[128 = 0]

[136 119 119 113 160 136 119 127 158 126 127 127 170 127 168 150 138  95
 183 105 139 137 141 176 120  75 121 116 117 120 114 133  99 134 125 152
 138 120 136 165 100 116 137 157 204 144 132 126 138 128 115 143 126 158
 115 116 149 116] => (75)
[140 169  99 126 136 170 121 216 151 137 143 113   4 141  92 147 130 123
 122 126  95 123 130 121 133 156 109 141 157 119 135 101 130 105 120  97
 154 128 123 106 127 120 142 131 125 136 136  79 141 131 123 167 124 119
 122 129 150 120] => (73)
[129 134 119 138 123 141 129 142 129 134 136 136 135 109 137 152 127 114
 179 127 122 130 122 144 120 145 137 106 129 112 138 120 125 126 128 127
 138 124 122 118 124 129 121 135 144 120 121 114 135 109 121 145 150 123
 134 135 122 117] => (69)
[135 130 120 135 128 139 109 147 125 131 126 123 202 122 139 148 145 134
 166 106 109 117 142 108 120  88 118 113 154 130 122 139 119 133 129 112
 149 105 126 140 118 136 111 140 172 125 129 137 140 116 121 133 177 138
 147 123 152 126] => (73)
[140 121  54 133 132 141 141 155 129 125 107 133 154 129 135 136 153 166
  87 120  91 102 134 131 114 121 129 166 125 156 108 127 124 130 119 104
 139 122 134 131 143 131 119 131  92  98 131 174 118 123 150 119 123 133
 124 123 115 134] => (77)
[125 133 146 131 108 105 123 108 121 130 118 128 203 118 149 112  95 162
 147 117 147 122 112 140 132 122 148 144 130 135 127 146 126 129 134 160
 114 105 133 148 118 137 120 130 120  84 117 183 125 131 139 126 126 132
 129 123 112 128] => (77)
[125 122 135 129 159 155 125 107  95 120  99 123 249 125 156 147 145 123
  61 145 115 129 138 141 135 148  83 147 106 144 137 109 114 140 127  65
 167 147 142 105 216 108  95 160 120 151 132  53 125 121 106  56 131 138
 124 108 156 126] => (79)
[153 127 122 124 110 154 125 155 156 129 128 134 136 123 138 148 141 152
 141  99  89 127 125 148 118 126 132 154 124 121 117 142 119 143 127 126
 135 139 126 144 104 130 125 130 131 114 135 169 115 114 139 133 132 151
 127 130 143 109] => (62)
[133 122 132 128 136 150 136 189 131 120 115 121 147 120 130 154 134 147
 161 104  87 121 125 159 106 143 133 140 145 110 115 122 131 117 113 127
 142 126 111 130 126 132 122 123 124 114 147 157 118 124 124 157 134 134
 124 122 138 120] => (69)
[116 119 136 126 137 147 126 159 142 128 130 120 198 136 153 144 144 131
 194 129 119 128 141 135 136 124 112 143 121  89 123 141 130 135 127 125
 117 106 125 140 124 123 126 140 122 124 130 136 121 124 121 112 131 133
 123 124 157 125] => (73)
[137 127 119 128 142 136 148 113 130  90 129 135 168 123 125 129 134 142
  64 110 102 132 130 133 121 103 123 159 142 148 145 123 133 135 114 102
 133 135 141 116 145 122 116 127 148 131 128 134 120 127 134 126 125 144
 133 136 148 124] => (62)
[137 127 125 101 107 141 106 165  88 117 103 110 252 135 157 156 124 173
 128 101  55 137 118 130 129 111 101 165 125 164 115 131 119 126 134  94
 188 102 129 136 165 150 108 130 137  96 112 169 128 105 128 103 106 131
 132 128 157 123] => (79)
[123 129 140 139 116 160 130 127  23 128 110 131 128 154 142 120 134 107
  88 168 157 126 118 115 129 126 153  82 128 173 131 123 113 122 143  98
 144  87 135 109 132 122 104 150 106 135 131  84 127 128 148 113 134 111
 132 129  97 142] => (79)
[128 117 123 119 147 131 132 130 144 135 124 122 120 121 114 127 122 167
 125 114 121 111 127 135 116 129 114 171 126 114 127 133 123 122 121 119
 118 172 136 128 126 126 142 117 119 133 131 113 113 129 132 129 122 141
 132 125 133 138] => (62)
[134 127 114 149 139 157 126 152 114 130 128 113  10 140 153  85 137 115
  74 114 141 139 121 110 117 106 149 102 150 183 112 127 136 132 133 119
 158  84 123 140 104 115 125 133 143 115 135 135 130 142 145 132 131 137
 123 126 105 131] => (79)
[139 134 111 128 133 136 127 146 128 150 128 124 151 123 127 137 131 133
 112 106 105 135 121 129 112 127 114 145 154 115 120 119 123 110 120  96
 117 149 145 121 110 131 145 133 141 142 158 130 135 127 109 131 123 131
 138 118 128 126] => (73)
[113 133 130 120  98 130 107 203 103 119 121 139  85 136  84 120 130 158
 158 120 118 121 107 143 130 169 103 162 150  92 146 127 136 122 111  96
 102 232 116 116 136 138 156 117  81 140 135 120 122 138 121 165 127 115
 139 129 132 112] => (69)
[102 119 146 178 140 118 138  69 126 126 107 145 120 127 148 149 123 141
 106 118 146 133 126 163 114 154 114 146 111 160 114 135 133 174 120  88
 136 152 129 119 150 118 122 125 134 136 117 124 124 123 127 130 125 141
 114 128 142  99] => (62)
[120 127 110 147 129 151 136  88 100 134 112 111 186 122 176 124 131  85
  68 175 150 143 127 122 127 111 116  58 143 169 127 125 127 146 118  86
 176 127 126 130 130 126 125 147 169 142 122  79 226 136 143 131 130 131
 143 133 116 128] => (70)
[144 120 105 133 109 115 136 133 175 130 136 126 236 121 147 142 160 117
 150 130 101 130 120 139 139 129 159 121  80  90 129 118 131 130 144 167
 118 116 123 116 142 120 109 127 155  95 119 166 159 126 115 108 137 136
 121 131 112 129] => (79)
[158 128 118  24 128 141 130 248 132 126 147 143 147 125 147 167 124 112
 242 143 123 113 116 125 130 177 111 125 133  35 137 111 140 125 125 117
 126 129 126 131 108 122 148 145 120 139 140  83 138 138 120 153 124 122
 113 121 157 101] => (69)
[135 126 104 132 133 148 131 167 134 138 133 125 129 129 199 181 130  91
 213 103 159 117 119 123 115 131 143  97 128 145 130 125 136 127 107 143
 147  99 129 165  89 121 126 157 196 142 130  88 128 127 133 159 130 142
 141 126 164 122] => (75)
[123 130 115 134 123 116 135 103 148 126 131 124 181 148 157 147 139 139
 154 106 108 119 128 138 122 117 141 131 123 117 129 114 136 136 125 145
 139 127 134 152 122 119 117 136 135 117 114 133 139 115 110 124 129 149
 121 132 145 104] => (62)
[122 128 140 131 126  46 130 101 116 116 106 136 172 128 143 138 126 160
 129 108 126 131 136 135 140 125 125 160 137 166 136 147 107 140 108 125
 121 134 121 139 133 138 123 136 120 124 125 148 121 129 136 131 128 137
 129 133 127 131] => (77)
[134 121 114 124 163 187 126 156 107 128 120 113 138 141 160 143 146  97
 130 119 146 129 127 130 126  68 121 105 145 131 126 143 124 130 115  96
 131 125 132 129 119 125 113 164 154 184 135  90 125 128 132 128 129 151
 130 120 143 115] => (75)
[128 130 119 120 144 115 124 101 134 134 132 136  83 124 108 133 151 129
 142 104 158 140 118 145 123 124 118 117 144 116 122 137 124 136  94 139
 102 170 120 125 117 124 143 128 151 169 137 121 125 130 126 155 129 142
 129 127 149 121] => (62)
[118 126 131 129 119 161 121 167 109 123 127 123 213 127 187 167 135 116
 225 107 160 133 131 119 125 126  91 103 132 144 130 145 140 144  83 123
 164 111 139 165 118 124 125 157 179 155 133 105 129 123 126 160 128 125
 143 122 167 119] => (75)
